Each row was made from one small tree. The marks that hang from a mark follow it in brackets, in alphabetical order. Every link used is in the known rows. Write each row's tree.
Each row is shifted at random along 4 fixed directions that mean nothing.
Known rows
luni{vuda{nilis vunu{zugem{rimoz}}}}: [ -8.2  11.5   6.0   8.2  10.4  -0.2  -8.3 -10.3 -22.4   5.2  -8.5   3.9
 -13.6  28.4  -8.7 -17.5   8.1 -12.6  14.3 -24.4  -8.1  13.6  -0.5  10.1
  -3.1   9.9  17.8   2.2 -15.3   8.2  -1.1  -2.4 -17.0  -8.3  21.1 -30.7
   1.3  -7.2   1.5 -40.8  -0.5  -5.5]
negur{vunu{luni{vuda{fasa mopef{rukuf{rimoz}}}}}}: [  2.7   1.0  11.4  21.0  16.9   0.5  -2.5 -15.4 -16.6   7.7   1.8  12.0
 -18.2  15.8  -1.6 -14.9   6.8 -18.9   0.4 -29.6 -19.2  15.5   5.8   3.4
  -4.9  17.5  10.5   1.5 -16.7  11.9  -8.5   5.3 -21.7  -7.7  10.7 -27.2
   2.8   5.4   3.3 -39.4 -11.1  -9.7]
zugem{negur rimoz{vunu{mopef{rukuf}}}}: [ 20.1 -11.4  10.4  15.4   6.1   0.5   9.0  -8.3  -5.9 -15.0  15.6  22.0
 -27.0  -8.7  -1.5   7.7   2.2  -8.8  12.9 -10.2 -13.0 -12.6  10.4 -24.0
   9.1   5.4  11.7  -2.4  -0.2  14.3 -24.8  28.7  12.1  14.0  -4.0  13.9
  15.3  11.8  10.2  -5.2  -4.3  -3.3]
zugem{negur{mopef{rukuf} vunu{luni{vuda}}} rimoz{nilis}}: [ 39.6   2.1  -0.2   7.1   7.5  18.5  13.3   0.6   1.5   4.2  12.5   9.4
  16.2  -6.7   9.8   5.6  -8.9 -41.7  13.2   4.8  13.1  -6.8  -7.9 -10.2
  18.9   2.6  -8.6  -3.7  27.9   8.1  -5.8  -4.7 -14.3  22.3  24.1   8.3
   3.8   5.6   1.9  10.3 -14.0  21.3]
luni{vuda vunu{zugem{rimoz{nilis}}}}: [-42.2 -20.1  -3.3 -30.2  19.0 -20.2 -13.5  22.5   1.7 -11.4 -27.0  -1.7
 -17.4  -7.6 -16.7   8.0 -12.3  65.1  -8.9  16.9  -4.1  -7.2 -11.9 -15.0
 -13.7  11.6   8.2   2.0 -34.4  -7.7   1.5   5.8  18.3  14.6 -24.0   3.9
 -20.9  -3.6  -4.6  -7.5  27.4   5.7]
fasa{vuda{luni mopef}}: [ 23.0 -17.0   6.1   5.8   8.3   0.5  19.5  -6.0  -8.1 -12.2   0.6  15.0
   2.0  -7.3  17.9   0.6  -8.1 -39.3   3.4   1.4  -6.9  -9.5   3.7 -24.6
   5.7  -2.6 -10.7 -22.8  12.5  20.4  -7.4  11.7   6.4  -2.0  11.6  16.7
  29.0  20.9  19.5  10.7  -4.1   1.6]
vuda{fasa mopef nilis}: [ 12.6 -20.1   8.9   0.5   7.2   8.5  13.7  -8.9  -6.6 -16.8 -30.4  12.5
 -12.1  -0.5   9.4 -11.5  -4.2 -22.5   8.5  -9.0 -12.6 -11.0  10.2 -16.2
   7.4  -0.7   4.0 -19.1  -3.1  10.8   1.1  11.9   2.0 -13.6  23.4   3.2
  22.8  16.9  24.8   0.4  -0.9  -3.0]
rukuf{mopef rimoz{vunu{luni}} zugem}: [ -6.6  26.9 -21.5  -8.7  -4.3   3.4   3.7  -1.5 -29.5  11.0  -6.1 -31.9
  15.9   9.8  15.1 -27.1   3.1 -35.2  -7.7   2.6  14.7  -1.5   6.4  26.8
  13.8  13.2 -32.4  -5.1  10.2  19.6   8.4 -18.9  11.9  14.1   3.9 -16.6
  38.1  10.2  -1.6  -9.5   9.3   2.1]
mopef{rukuf{rimoz{nilis} zugem} vunu{negur{luni{vuda}}}}: [ 30.9   6.5  15.6   9.5  19.2  11.7  21.2 -19.9 -10.0  10.3  27.8  13.8
   2.5  -7.4  17.7   1.4  -5.5 -59.8  -1.5 -21.6  -4.4 -12.4   0.0  -2.3
  24.0   9.4  -1.0   1.5   7.4  14.8 -25.4   8.5 -27.6  17.6  56.8  10.5
  26.9  17.7  13.4 -19.5 -28.0   1.0]
negur{mopef{rukuf} vunu{luni{vuda{fasa}}}}: [ -2.2   0.8  -2.6   2.0  10.6   4.6 -11.1   8.5  -2.7   8.6 -10.4  -1.7
   5.5   8.2  -4.6  -6.6  -5.0  12.0  -4.5   1.1  -2.2   8.2  -8.7   5.8
  -8.4  12.7   2.5   5.8  -7.9  -5.9  11.5 -15.3 -20.2 -17.1  -3.5 -17.7
 -31.4  -9.2 -10.0  -9.9  -5.0   7.7]
mopef{rukuf{rimoz{nilis}}}: [ -4.9 -18.3   3.9  -1.8   9.3  -9.9   1.3  -0.6  11.3  -6.8   6.9   0.2
 -24.2 -19.5  -3.9   6.3  -0.9   5.7 -15.9  -9.3  -6.6  -7.2   0.2  -9.5
   5.3  15.2   6.8   5.4 -14.7  -7.2 -19.6   9.6   6.8   1.6  -3.9  11.9
  20.2  -8.9   5.2  -3.7  -5.6  -9.1]
luni{vuda{nilis} vunu{mopef{rukuf}}}: [  3.1 -13.2  25.3   3.8  27.1   3.0   8.2  -7.5  -5.7 -13.3  11.2  26.2
 -13.0  10.0  -0.8  -3.5  -0.6   4.2   7.6 -21.8 -28.1 -15.0   7.3 -18.5
   2.7   7.4   4.7  -8.3 -29.4  19.1  -9.0  30.9 -10.1 -10.1  28.9   0.7
  -3.0  19.7  26.7 -21.7   5.8 -13.5]
vuda{fasa luni nilis vunu{negur{mopef} zugem{rimoz}}}: [-26.5 -10.5  -0.1   1.8  12.6 -10.0 -18.9   4.2 -17.3 -12.0 -53.2   1.4
 -47.0  19.5 -15.6 -15.3  -3.0  22.2  11.2 -10.4 -20.6  21.9  -2.5  -8.6
 -18.5   4.9  40.3  -3.4 -27.7   3.0   4.9  -2.6   2.5 -13.4 -25.5 -20.3
  -5.7 -10.1  -6.4 -32.1  14.4   1.5]
zugem{negur rimoz{nilis}}: [  5.5   3.2 -10.6  -5.1  -8.1   6.5   3.5  12.7   3.1 -16.7 -12.8 -18.5
   8.2  11.4   1.5 -15.2   5.6  -0.7   9.1  12.3   7.6 -26.9   8.3   8.0
  19.2   5.5 -18.0  -7.3  11.5   9.6   3.0  -0.3  26.6   2.9  -3.8  -1.0
   1.9   0.7  15.7  39.2  19.6   3.6]
rukuf{mopef rimoz{vunu{zugem}}}: [-39.6   9.6 -22.1 -17.7  -4.0 -14.9 -18.8   9.9 -16.8   8.7 -17.2 -28.8
 -16.5   2.4  -9.5 -14.7   3.1  25.0 -16.7   2.8   9.9  13.2  -2.4  20.4
  -8.1  17.7  -3.0   9.7 -17.7  -7.9   5.5 -20.1  16.7   2.8 -34.0 -17.8
   3.1 -18.7 -18.2 -20.7  17.0  -1.6]
negur{vunu{luni{vuda} mopef}}: [  8.0   4.8  13.9  10.1  12.4   9.8   5.3  -4.7 -16.6   6.1  13.1  19.7
   4.4  11.2   3.0  -0.2  -0.1  -7.7  15.6  -5.7 -12.4   8.8   0.2  -9.7
  -2.3  -1.5  -5.6  -5.1  -3.2  15.6   2.7  12.7 -13.9   5.9   2.0  -2.6
  -9.3  18.1   3.4 -20.8   6.8   2.8]
luni{vuda vunu{negur{mopef{rukuf{rimoz{nilis}}}} zugem}}: [ 10.2  -5.2  35.0  13.8  26.5   8.3  20.8 -12.2 -14.1  -9.3  11.3  24.2
  -4.5  13.3   3.7  -7.2   3.3 -12.0  14.5 -24.4 -30.8 -20.7  16.0 -11.3
  18.1  19.7 -13.1 -10.8 -21.9  29.2 -12.1  36.4 -16.2   9.4  33.6  -1.0
  -5.8  32.1  29.5 -14.6  10.4 -10.7]
vuda{luni nilis vunu{mopef zugem{negur}}}: [ 21.4   1.0  17.3   9.2   9.8  16.9  14.9 -13.1 -27.7 -16.1 -20.7  18.2
 -10.1  23.8  10.8 -14.9  -1.2 -38.2  38.1  -8.5 -22.8  -7.3   9.6 -17.5
   8.9  -8.6   4.8 -19.3   0.9  30.8   4.6  19.8  -4.9 -10.7  26.8   2.7
  27.6  30.4  24.0 -17.0   9.3   2.0]
rukuf{mopef{vunu{negur{luni}}} rimoz{nilis} zugem}: [  6.3 -12.7   6.5   2.0  13.5  -5.4   9.8 -10.7 -10.2  -1.1   3.6   8.6
 -40.0 -29.4   6.6   7.4  -7.2 -13.5 -17.4 -13.8 -12.9  -0.8   8.1 -21.2
   9.8  10.0   6.7   1.3  -4.7  11.8 -35.1  21.8  11.3  42.3  -2.9  22.5
  35.8   7.4   2.2 -15.0 -10.4  -3.3]
rimoz{nilis vunu{mopef{rukuf{zugem{negur}}}}}: [-36.3  17.2 -18.3 -17.9  -9.0 -15.5 -15.5  16.4  -3.1   1.4 -11.7 -38.5
  -8.1   7.3  -9.7 -11.6   3.8  20.0   0.3   6.9  20.6   2.7 -11.2  20.6
  -1.3  14.5   2.8  15.3 -11.6 -16.7   6.9 -23.8   5.3 -24.0 -22.9  -2.0
  -2.5 -35.4 -16.9  -5.7  16.8  -1.8]
mopef{rukuf vunu{negur{luni{vuda}}}}: [ 20.0 -13.9  27.9  15.4  21.6   7.6   9.1  -8.0   0.0 -11.5  21.7  30.3
 -14.6   0.6   2.3   7.0  -0.3   2.1   2.6 -20.3 -34.7 -23.2   8.1 -21.6
   6.6   8.9  13.7   0.5 -17.5  13.2 -23.6  35.2 -10.5  -7.2  18.6  10.9
 -10.6  19.2  22.2  -3.5 -14.5 -10.4]
fasa{nilis vuda zugem{negur{vunu{luni}}}}: [ 23.6   2.8   2.4  17.6 -10.7  -5.9  16.7  -8.7  -5.5  13.6   8.0   7.8
  15.3  12.2  15.3   9.8   1.7 -53.3  15.9   3.4  12.6   0.5 -14.3  -6.7
   5.5  -9.7  -8.6  -5.9  46.6   3.2  -6.6  -8.8 -20.4 -21.0  11.5  12.1
  -0.1 -26.4  -7.9  15.5 -19.3  13.5]
fasa{zugem{negur{mopef} rimoz{vunu}}}: [ 14.2 -16.6  -0.9   8.6  -4.4  -6.3   5.6   2.4  -6.3 -13.8 -18.4   5.5
 -20.9 -18.9  -2.1  13.5  -3.6   5.8   3.7   9.2  -3.7 -16.9   2.2 -26.5
   2.5   5.7   5.7  -1.2  14.8   2.6 -16.9  14.3  16.3  11.0 -15.2  19.6
   2.3  -4.4  -6.4  18.6  -9.4   5.0]
luni{vuda{nilis} vunu{negur{mopef{rukuf{zugem}}}}}: [ -0.3  10.9  19.5  10.2  18.5  10.7   5.5  -1.6 -12.8 -13.4  -6.8  -2.2
   5.3  38.1   2.8 -30.1  10.5   0.5  11.8 -22.8 -28.4 -26.7  17.8  11.6
  14.2  19.5 -13.0  -9.5 -22.9  29.4   5.0  17.6 -10.0 -22.2  36.2 -25.7
 -18.5  18.7  30.9  -0.6  14.7 -15.8]
luni{vuda{vunu{mopef{rukuf{zugem}}}}}: [ -0.3  18.9   9.7  10.4  12.1   5.0   1.0  -9.9 -23.1   0.4   5.6  -2.3
   2.0  30.4   2.0 -25.7   8.9 -17.4   6.7 -19.0 -10.7  -4.7  11.2  17.7
   6.8  13.8  -7.7  -0.4 -15.1  21.0   1.7   3.8 -17.1 -23.6  32.6 -23.9
   0.5   7.4  14.1 -24.9   1.9 -12.7]
vunu{luni{vuda{fasa}} negur{mopef} zugem}: [-35.1  11.3   8.7   5.2  14.3 -10.9 -10.2  -0.1 -15.7  14.0 -16.5  17.6
 -20.4  27.8 -15.9  -1.3  -0.1  12.4  13.5 -12.5  -6.9  39.6 -11.1  11.2
 -16.1   8.4  18.6   5.4 -24.7   3.8   7.2  -6.4 -28.9   6.7 -20.4 -23.8
 -35.5  -8.9 -15.8 -53.0  20.3   4.0]
luni{vuda{fasa mopef{rukuf{rimoz}} nilis}}: [-34.1 -10.6  -2.9   2.4  20.8 -26.6 -21.4 -11.7   1.0  10.2 -13.4   8.4
 -56.4   1.1 -19.2  -4.8  -0.2   1.8 -21.4 -36.8  -2.5  42.4 -11.7   6.9
 -21.4  19.9  46.8  15.2 -38.5 -15.4 -18.1 -15.3 -24.5 -10.0   2.4 -27.9
   2.6 -34.5 -14.5 -68.9 -14.1 -13.8]
negur{luni mopef{rukuf{rimoz{nilis} zugem}} vunu}: [ 19.0 -14.4  -3.6   0.4   5.2  14.2   0.5  15.6   1.9  -5.7 -17.5 -15.7
  -0.6 -25.9   5.3  -3.0  -9.3  14.4 -14.9  13.9 -11.0 -25.5   5.5 -14.5
  11.0  19.7 -17.1   0.2   4.9  -3.9  -3.2   1.9  11.9   9.2  -6.3  10.3
  -4.1   5.3   0.8  34.6  -6.4   7.3]
rimoz{vunu{luni mopef{rukuf} negur}}: [-57.5  15.3 -19.6 -24.1   1.9 -23.3 -26.8  21.8  -1.0  15.8   2.8 -15.9
 -12.9   9.3 -15.7   7.0  -4.9  37.5  -1.9  10.3  20.7  39.0 -31.8  13.8
 -24.9  -3.1  26.1  17.5 -23.1 -25.3  15.9 -32.4  -7.2 -16.2 -49.1  -4.1
 -19.7 -36.1 -36.1 -38.0  21.2  10.5]
fasa{vuda zugem{negur rimoz{nilis}}}: [  0.8 -17.2   4.8  16.5  -6.2 -21.0   5.5  -0.5  -2.3 -15.6  -5.0   3.2
 -31.2  -0.3  -6.5   5.5   9.8   1.8   1.7  -5.8  -7.9 -16.2   5.1 -15.6
   5.0  13.3   3.5  -1.9   8.5   6.6 -28.6  19.6  20.2  -4.2 -22.0  12.0
   3.8 -26.3   5.3  19.8   1.2 -10.5]
mopef{rukuf{zugem} vunu{negur}}: [  3.1   1.7  11.0   1.4   8.5   3.6   3.9  -2.9  -4.4  -8.0  -0.1   1.9
  -7.8   8.7   4.7  -4.6   2.6   4.6  -0.5  -8.0 -16.7 -23.8   6.5   3.3
   9.7   5.0   8.8   4.7  -9.8   7.7  -9.7  12.0  -3.6 -20.3  22.2   1.5
   0.6   5.3  14.0  -0.6 -12.6  -4.8]
fasa{nilis vuda{mopef{rukuf vunu{luni}}} zugem{negur}}: [-18.8 -32.2  -9.1 -16.3  -0.2 -26.5  -0.2  21.1  11.5 -17.7 -27.9   0.5
 -16.6  -3.8   1.9  15.0  -7.7  27.6 -12.9  24.6   0.4 -22.4 -18.0 -21.2
  -8.4  -2.5   7.8  -3.3   6.7 -14.2  -6.4  -2.9  18.4 -51.4 -24.5  27.0
 -10.5 -40.0   0.8  37.1  -5.5   8.3]
negur{luni{vuda} mopef{rukuf} vunu{zugem{rimoz}}}: [ 28.3  -5.8   5.3   8.5  13.9  19.6  -1.1   7.0  -3.7  10.5  -1.5  17.1
   5.5 -11.9  -2.2  10.6 -13.2  -2.1   3.2   4.9  -5.5  -1.9  -8.3 -14.9
   1.7   9.6   2.0   4.2   6.4  -3.0  -2.4  -2.4 -21.4  20.8  11.6  -2.4
 -29.3   7.0  -8.9  -3.2 -17.1  19.2]
fasa{vuda{mopef{rukuf}} zugem}: [-20.4 -26.4 -14.1 -23.0   0.1 -22.5  -2.9  20.1   8.7  -8.5 -24.0  -7.1
  -8.5 -17.9   1.1  14.4 -13.4  23.1 -21.9  26.2  12.7 -12.1 -19.1 -13.3
  -9.3   1.5   2.2  -2.1   1.7 -18.9   0.9 -15.3  11.5 -32.2 -13.9  21.0
  -2.6 -30.2  -6.3  20.5  -4.4   8.6]

Which tree is each row?
[-34.4  26.0  -7.7  -9.1  -6.8 -10.7 -13.8   4.1 -14.9  19.0  -4.6 -16.8
   1.2  19.7  -8.5  -4.0   3.7   5.7  14.5  -1.5  16.0  25.9 -16.9  21.9
 -10.6   1.9  14.8  12.6  -7.5 -13.8  13.8 -25.3 -17.5  -9.8 -15.2 -15.0
 -15.0 -21.0 -26.3 -33.6  11.5   7.1]
rimoz{vunu{negur zugem}}
[ 21.0  -2.0   5.9 -15.0  16.0  20.1  19.3   1.5  -9.7 -11.9  -7.4   4.0
  30.0   7.8  21.9  -8.9  -8.8 -24.2   4.6   8.8  -9.1 -45.0   0.5  -2.5
  22.4   2.5 -19.2 -12.6   3.9  19.3   5.7   7.3  -2.6 -19.9  53.7   8.5
  21.5  30.0  32.8  13.1  -9.4   6.5]
mopef{rukuf{zugem} vunu{luni{vuda{nilis}}}}
[ 49.1   9.5  -3.6   1.0   9.4  32.6  17.9  -1.1  -6.8  14.0  18.0   0.8
  47.0  -7.4  23.8  -6.3 -14.8 -56.5  -1.8   7.9  11.2 -16.0  -2.5   1.7
  21.4  -3.4 -30.5 -11.1  28.6  11.5  11.7 -15.7 -22.2  17.6  53.1   1.4
   1.7  28.3   6.9  19.0 -19.6  21.7]
negur{luni{vunu} mopef{rukuf{rimoz}}}
[ 14.9   1.6  -2.7  -6.7  -3.3  12.3  25.3  -2.2 -22.8 -19.0 -11.5 -29.5
  15.3  -6.7  23.6 -29.3   4.7 -29.9  -4.0   4.3  -5.0 -49.8  29.1   1.9
  36.5  23.6 -54.1 -20.2   9.4  31.6  -3.9  18.2  36.5   9.1  15.2  11.4
  53.2  33.3  33.8  35.5  17.2 -10.9]
rukuf{mopef rimoz{nilis vunu} zugem}
[  1.9  -9.5   4.3   0.7  16.2   1.2  -4.0   1.4  -3.3   0.2  -4.4  13.1
  -5.9   0.1  -3.5   1.3  -6.7   9.7  -9.3  -5.5  -9.7  -1.0  -5.5  -4.0
  -5.5   9.2  11.9   5.2 -14.2  -2.3  -3.0  -0.5 -16.0 -16.7   6.5  -4.1
 -20.5  -4.5   0.1 -13.2 -15.4   2.2]
negur{mopef{rukuf vunu{luni{vuda{fasa}}}}}
[-18.2 -25.0 -18.7 -31.1  -2.9 -19.6   1.1  14.2  16.7   3.1 -39.8  -4.4
   1.9 -25.0   4.3  22.8 -24.4   7.2 -16.3  35.6  29.1   1.0 -29.5 -13.5
 -10.4 -14.5   6.6  -1.2  17.7 -28.2   9.1 -27.7  -2.1 -15.6  -6.6  29.6
  -3.9 -28.9 -19.8  15.9  -6.2  23.9]
vuda{fasa{nilis zugem}}
[  5.2 -11.5  28.3  28.8   5.7  -3.3   8.4 -11.6 -21.8 -16.2  -5.4  27.5
 -37.3   2.6  -8.9   6.3   9.7  12.7  27.6 -19.7 -41.1  -3.8  17.3 -31.8
  -2.4  17.3  11.6  -3.2 -15.5  20.0 -21.4  47.8   7.0  12.0 -31.3   7.2
   4.7  17.2   6.3 -18.3   7.3 -13.4]
rimoz{vunu{luni zugem{negur{mopef}}}}
[  9.8  -6.1  -6.9 -25.1   6.4  12.0  12.9  -0.7  -7.3  -3.5 -24.3  -0.5
  22.2   1.3  22.1  -8.6 -19.3 -35.3  10.7  18.5  15.8  -8.3 -11.0  -6.9
  10.4 -18.0   0.0 -20.3  16.7   2.3  22.5 -18.3  -7.5 -14.5  39.9  11.8
  21.4  17.1  11.6   5.1   2.8  23.8]
vuda{fasa nilis vunu{negur}}
[-17.8   9.8 -30.4 -15.8  -1.8  -5.4 -25.4  25.2   5.2   9.9 -20.8 -28.4
  -3.6   2.4 -11.3  -7.6  -7.0  18.4  -6.1  16.7  27.0  17.7 -20.3  11.6
  -9.8   7.4   9.4  11.4   4.1 -19.2   9.2 -38.1   4.3  11.9 -24.3 -16.2
 -28.2 -31.4 -26.8   6.7   9.8  19.5]
zugem{negur{luni{vuda{mopef}} vunu} rimoz{nilis}}
[  3.6  -3.8   0.0   9.5  -1.1  -7.3   0.2  -2.3   0.5  -0.5 -28.8  -0.5
 -13.0  15.8   1.7  -2.4  -3.2 -22.5   9.4  -0.2   0.5   2.7 -10.3  -1.5
  -6.1  -4.4  13.1   1.3  11.4  -1.1   0.8 -11.7 -19.4 -39.5   2.4   2.2
  -8.8 -22.7  -6.5  -1.7 -10.1   4.4]
vuda{fasa{nilis zugem{negur{vunu{mopef{rukuf}}}}} luni}
[  9.7   1.2 -10.9  -0.4   6.7  -7.8  -0.6  -4.0  -3.7   9.0  -1.4   1.4
 -30.8 -23.7  -0.5  10.2 -13.2 -23.7  -8.0  -4.0  13.4  17.8  -6.4 -14.0
   1.5   2.4  13.4   6.1  11.4   6.0 -26.3  -2.1   2.1  61.0  -3.5  10.0
  25.8  -9.0 -19.3 -20.6 -11.2  12.8]
rukuf{mopef zugem{negur{luni{vunu}} rimoz{nilis}}}
[-14.3  21.0 -23.3 -25.8   4.4  -0.2 -13.9  10.6  -1.7  25.1  -2.0 -21.3
  15.2   7.7  -1.5  -4.2  -9.5 -13.4 -10.0   9.6  32.2   9.1 -28.6  32.4
   2.9   7.0   6.7  20.2   2.3 -22.4   8.6 -47.7 -25.6  -6.4  24.6 -12.9
 -16.8 -28.8 -20.7 -19.2 -11.2  20.8]
mopef{rukuf{rimoz{nilis}} vunu{zugem{negur{luni{vuda}}}}}
[ 19.4   3.9 -12.4 -19.0   3.3   7.8  11.2  -5.9  -9.8  11.8  -2.7  -0.8
  10.0 -23.8  19.1   7.6 -18.7 -35.2 -13.6  13.6  21.7  -3.3  -7.9  -2.7
  10.1 -11.1  -5.7  -0.6  23.2   3.4  -5.1 -14.4  -5.7  23.0  33.9  18.4
  29.8   6.9  -6.0  -7.3 -25.7  20.3]
rukuf{mopef{vunu} zugem}
[-36.8  -0.4 -37.8 -27.2 -10.9 -24.3 -19.0  23.7   2.3   4.5 -52.5 -40.0
   5.3   5.1  -3.8  -5.0 -12.0   8.4 -12.0  29.5  34.0   8.0 -30.3  13.8
 -18.0  -3.9   8.4   4.1  10.2 -24.6  21.2 -50.3   7.0 -34.5 -28.9  -3.1
  -6.6 -42.5 -30.0  11.8   5.5  16.9]
vuda{fasa{nilis zugem{rimoz{vunu}}} luni}
[-15.0 -35.6  17.1   6.5  33.2 -20.2  -3.6 -13.9  -1.4 -18.0 -25.0  26.5
 -69.8  -8.0  -6.2   0.6  -9.0   1.8  -7.2 -33.7 -36.3  17.1   1.4 -34.2
 -17.4   8.0  50.0  -6.8 -42.8   9.2 -24.1  23.5  -3.8  -1.6  -1.0   0.3
  29.2   8.3   9.6 -50.0  -6.2 -13.8]
vuda{fasa luni{vunu{negur}} mopef{rukuf{rimoz}} nilis}
[  1.1   7.9   5.7  16.7   4.9   0.6   1.1  -9.9  -9.5  -4.3   0.1  -9.6
 -14.9  14.6  -0.2 -21.3  14.7 -10.0  -8.3 -22.6 -18.9 -15.4  19.5  19.0
  13.0  23.5  -7.3   4.1 -13.3  16.0 -13.2   9.8   2.4  -9.1  16.4 -22.5
  16.0   3.9  15.3  -8.8  -5.6 -19.7]
mopef{rukuf{rimoz zugem}}
[-18.0  -1.3   6.5   7.8   3.9  -2.2 -13.3   8.6 -11.2  -1.9  -5.1   4.7
 -20.3  12.1 -12.1  -2.6   6.6  40.5   8.3  -2.4 -21.3  12.8   2.2  -7.9
 -15.8   1.7   8.7   3.6 -19.3   2.1   4.2  12.5   7.0  -7.4 -41.5  -7.8
 -21.3  -3.4  -7.0 -12.7  17.3  -4.0]
negur{vunu{luni mopef}}
[-14.5  -3.6   1.5 -14.1  12.4   5.2  -3.3  17.1  -0.9   2.3 -22.7  10.6
  -0.9   2.4  -4.5   7.1 -14.1  19.2   8.6  13.6  -1.9   7.4 -14.3  -8.2
  -3.5   1.7   3.2  -3.7  -8.9  -3.8  13.0  -6.8 -10.1  13.3  -7.5   2.9
 -33.2   3.3  -4.9  -5.5  20.6  16.8]
vunu{negur{luni{vuda{nilis}} mopef} zugem}
[ -1.9  -4.3   3.0   7.1  11.1   3.9 -14.3  10.4  -1.1  -1.2  -8.0  -3.4
  -8.9   5.7  -7.3  -9.3   0.3  24.5  -5.6  -6.8 -17.7  -2.2   0.5  -4.3
 -10.0  17.4   6.1   5.6 -18.5  -3.5   0.5   0.9  -6.5 -14.8  -8.7 -16.1
 -27.7  -3.4  -1.3  -0.4  -2.1  -4.8]
negur{luni{vuda{mopef{rukuf}}} vunu}
[ 10.6  10.9   6.1  17.5  12.7  10.4  -3.3  -7.3 -15.3   4.1  10.5  -0.1
  -1.9  21.1   0.4 -23.4  10.1 -19.0  -5.9 -27.7 -17.4  -5.1  10.5  15.3
   5.0  19.0  -2.1   3.4 -14.9  12.8  -7.6   1.6 -14.7 -14.4  24.7 -28.4
  -9.4   5.5  13.0 -12.7 -12.4 -14.1]
negur{luni{vuda{mopef{rukuf{rimoz} vunu}}}}
[ 42.7 -30.2  11.4   7.4  10.4  23.5  14.9  11.3   3.5 -30.3  -4.3  25.6
  -7.6 -17.2   8.5   7.7  -9.6  14.8  11.0  19.6 -28.3 -46.8  17.4 -42.3
  17.6   0.1 -12.3 -16.9   9.8  21.3 -11.8  39.8  32.1  20.3  -5.6  26.7
  -4.5  40.0  29.0  47.6   7.1  10.7]
zugem{negur{luni vunu{mopef{rukuf}}} rimoz}
[-17.7   2.6 -20.8 -10.4 -10.6  -3.9 -20.0  24.9   6.1 -10.6 -25.7 -33.7
  -6.6  10.6 -11.9 -15.3   6.5  42.1  -0.1  17.1   7.8 -12.6  -0.4  11.5
   0.4  10.1  -0.7   6.7  -0.3 -10.0   7.9 -14.1  29.7  -7.6 -35.0 -12.4
 -23.0 -24.1  -6.8  33.6  20.8   5.9]
zugem{negur{vunu} rimoz{nilis}}
